Here is a tiny trained network, its code and every weight. The questions are about switching its units off for an input and a target symbol, where a switched-off unit gives its printed mean instead of its output.

import numpy as np


def w(rows, s, z=0):
    codes = np.array(rows[::2]) - 128.0
    scale = np.full(codes.shape[1], s)
    scale[-1] = z or s
    return codes * scale


def f(y):
    return np.maximum(y, 0)


def softmax(a):
    e = np.exp(a - a.max(-1, keepdims=True))
    return e / e.sum(-1, keepdims=True)


def log_softmax(a):
    a = a - a.max(-1, keepdims=True)
    return a - np.log(np.exp(a).sum(-1, keepdims=True))


def net(x, mask):
    ids = ['γεζημξπσφω'.index(c) for c in x.split()]
    T = len(ids)
    res = E[ids] + P[:T]
    r = res
    for j in range(3):
        rows = slice(2 * j, 2 * j + 2)
        q, k, v = (r @ M[0][rows].T for M in (Q, K, V))
        z = softmax(np.where(np.tri(T) > 0, q @ k.T / 2**0.5, -1e9)) @ v
        o = O[0][rows]
        res = res + np.where(mask[j], z, o[:, -1]) @ o[:, :-1]
    y = f(res @ A[0][:, :-1].T + A[0][:, -1])
    res = res + np.where(mask[3:7], y, B[0][:, -1]) @ B[0][:, :-1]
    return log_softmax(res[-1] @ U[:, :-1].T + U[:, -1])


Q, K, V, O, A, B = {}, {}, {}, {}, {}, {}
E = w([
[8,134,130,101,88,80],'γ',
[126,152,145,139,135,112],'ε',
[172,186,214,121,74,28],'ζ',
[162,166,159,189,121,110],'η',
[76,168,106,125,94,41],'μ',
[183,136,238,168,98,156],'ξ',
[172,123,203,197,176,241],'π',
[157,161,122,203,137,145],'σ',
[12,155,32,139,17,94],'φ',
[137,179,169,171,124,26],'ω',
],0.014)
P = w([
[187,89,109,177,73,21],'0',
[99,186,92,44,175,161],'1',
[98,147,46,65,91,235],'2',
[105,158,79,83,121,194],'3',
[63,179,50,77,73,155],'4',
[73,153,89,149,113,244],'5',
[106,141,214,137,179,199],'6',
[44,165,123,142,110,168],'7',
[37,155,178,158,132,154],'8',
[47,175,172,169,132,160],'9',
[1,167,182,197,96,131],'10',
[9,170,245,208,126,78],'11',
[50,222,236,195,142,142],'12',
],0.0079)
Q[0] = w([
[100,241,135,248,91,133],'h1',
[171,38,49,125,177,90],'h1',
[217,52,83,124,108,104],'h2',
[192,3,79,102,63,129],'h2',
[135,155,181,255,109,86],'h3',
[187,146,87,4,136,145],'h3',
],0.0082)
K[0] = w([
[160,18,143,216,58,74],'h1',
[51,246,108,60,206,177],'h1',
[119,161,126,97,91,206],'h2',
[165,218,122,3,169,161],'h2',
[99,168,152,249,106,137],'h3',
[156,110,95,69,151,156],'h3',
],0.0082)
V[0] = w([
[165,107,231,73,111,101],'h1',
[53,125,172,137,153,250],'h1',
[161,86,204,43,101,153],'h2',
[206,117,113,178,169,151],'h2',
[124,136,112,140,218,132],'h3',
[105,112,95,32,125,164],'h3',
],0.011)
O[0] = w([
[165,113,103,128,249,171,172],'h1',
[153,189,127,156,107,94,8],'h1',
[164,209,96,130,198,160,92],'h2',
[66,177,237,79,91,210,117],'h2',
[135,42,193,35,89,88,108],'h3',
[174,109,111,183,110,121,67],'h3',
],0.012,0.013)
A[0] = w([
[83,135,119,88,76,81,101],'n1',
[41,178,138,160,155,140,231],'n2',
[171,96,150,169,157,233,175],'n3',
[87,103,180,129,2,135,2],'n4',
],0.0082,0.0016)
B[0] = w([
[101,178,132,96,94,134,170],'n1',
[254,201,124,150,91,171,220],'n2',
[115,152,79,94,80,26,252],'n3',
[230,92,68,24,175,114,192],'n4',
],0.0091,0.011)
U = w([
[133,150,105,85,194,105,73],'γ',
[10,134,195,64,96,202,209],'ε',
[179,206,115,107,173,148,83],'ζ',
[100,163,166,88,100,147,119],'η',
[192,102,146,106,68,80,74],'μ',
[176,255,159,110,82,144,75],'ξ',
[162,164,173,25,96,162,148],'π',
[97,151,174,36,91,176,75],'σ',
[204,123,127,174,92,66,202],'φ',
[56,134,176,83,90,132,253],'ω',
],0.0056,0.0023)

Each question gives the input, a string of symbols that net reads in full, and the target symbol t.
The units are the heads (2 rows each of Q, K, V and O) and the neurons (one row each of A and B). Each row of codes is followed by its name. A weight is (code - 128) times the scale printed after its matrix; where a second scale follows, it is the last column's (O, A, B and U).
mask holds one flag per unit, heads first, then neurons. A switched-off unit (its flag False) gives its mean, the last column of its rows in O or B, instead of its output. The means were averaged over made-up inputs and are rounded, as every weight is.
A unit's drop is (log p(t) with every unit on - log p(t) with that unit switched off) / (log p(t) with every unit on - log p(t) with every unit switched off).
The circuit of an input: a set's keep is (log p(t) with only the set's units on - log p(t) with every unit switched off) / (log p(t) with every unit on - log p(t) with every unit switched off). Starting from all 7 units, units are removed one at a time, each time the one whose removal leaves the highest keep (on an exact tie, the one counted first), for as long as the keep stays at least 0.8.
circuit, biggest first: the units of the circuit, biggest drop first
most important unit: the unit with the biggest drop
top k neurons: the k neurons with the biggest drops, biggest first
heads that matter: for each layer, one digit per head in row order, 1 if its drop is at least 0.15 and else 0, layers parted by /
drop of u: that unit's drop, to one decimal
input ζ π ω ε φ ζ π γ, target γ: circuit, biggest first	[h1; h2]
input π ω π γ σ π μ ξ φ φ, target ξ: top 2 neurons	[n2; n1]
input π ξ π π π π ξ γ ξ γ ζ ζ σ, target ξ: heads that matter	100
input σ π φ ζ η π π ω φ, target π: circuit, biggest first	[n4; h1; h2; n2]
input π ζ ε σ η σ γ ξ η ξ σ, target ξ: circuit, biggest first	[h1; n2]
input ω σ π φ ω μ, target ε: most important unit	h1
input γ φ π, target φ: heads that matter	011
input σ π σ φ σ γ ω, target π: circuit, biggest first	[n4; h2; h1; h3]
input π π φ ζ ξ ζ ω, target ξ: heads that matter	110
input π ζ π φ γ π π π ξ ε, target ξ: heads that matter	110
input σ ε η σ ε φ π ω ε ω π, target π: circuit, biggest first	[n4; h1; h2; h3]
input φ π φ φ ζ ζ ω ω ω ε π π γ, target π: heads that matter	100
input ζ γ ζ, target γ: heads that matter	110
input ξ ζ ζ ε, target ζ: circuit, biggest first	[h2; h1]
input ω ξ π π ξ μ, target ε: top 2 neurons	[n4; n3]
input ζ π ω φ ξ φ π η π ζ φ η, target γ: circuit, biggest first	[h1]
input σ π ξ π π σ, target π: circuit, biggest first	[h2; n4; h1; h3]
input γ ζ ξ φ π μ ξ γ φ ε π, target φ: circuit, biggest first	[h2; h1]
input ζ ω μ σ, target γ: circuit, biggest first	[h1; n3]
input σ σ ω μ ζ ζ η π π ζ, target π: circuit, biggest first	[n4; h2; h1; h3]
input γ π ξ φ ζ, target φ: circuit, biggest first	[h2; h3]
input π φ φ φ σ, target φ: most important unit	h3
input π γ φ ω γ ζ ζ μ π μ, target ξ: top 2 neurons	[n2; n4]
input π π π σ ω ζ π σ η μ φ π μ, target ξ: top 2 neurons	[n2; n1]
input σ π σ φ γ ε π π ξ ξ π ζ, target π: drop of h2	0.3
input π π π π π η ζ, target ξ: drop of n3	-0.1
input σ ε ω μ σ ζ π η, target π: drop of h1	0.6
input π π π π ζ φ σ φ φ ζ π η, target ξ: circuit, biggest first	[h1]
input π φ σ ξ ζ η ξ, target ξ: drop of n2	0.1
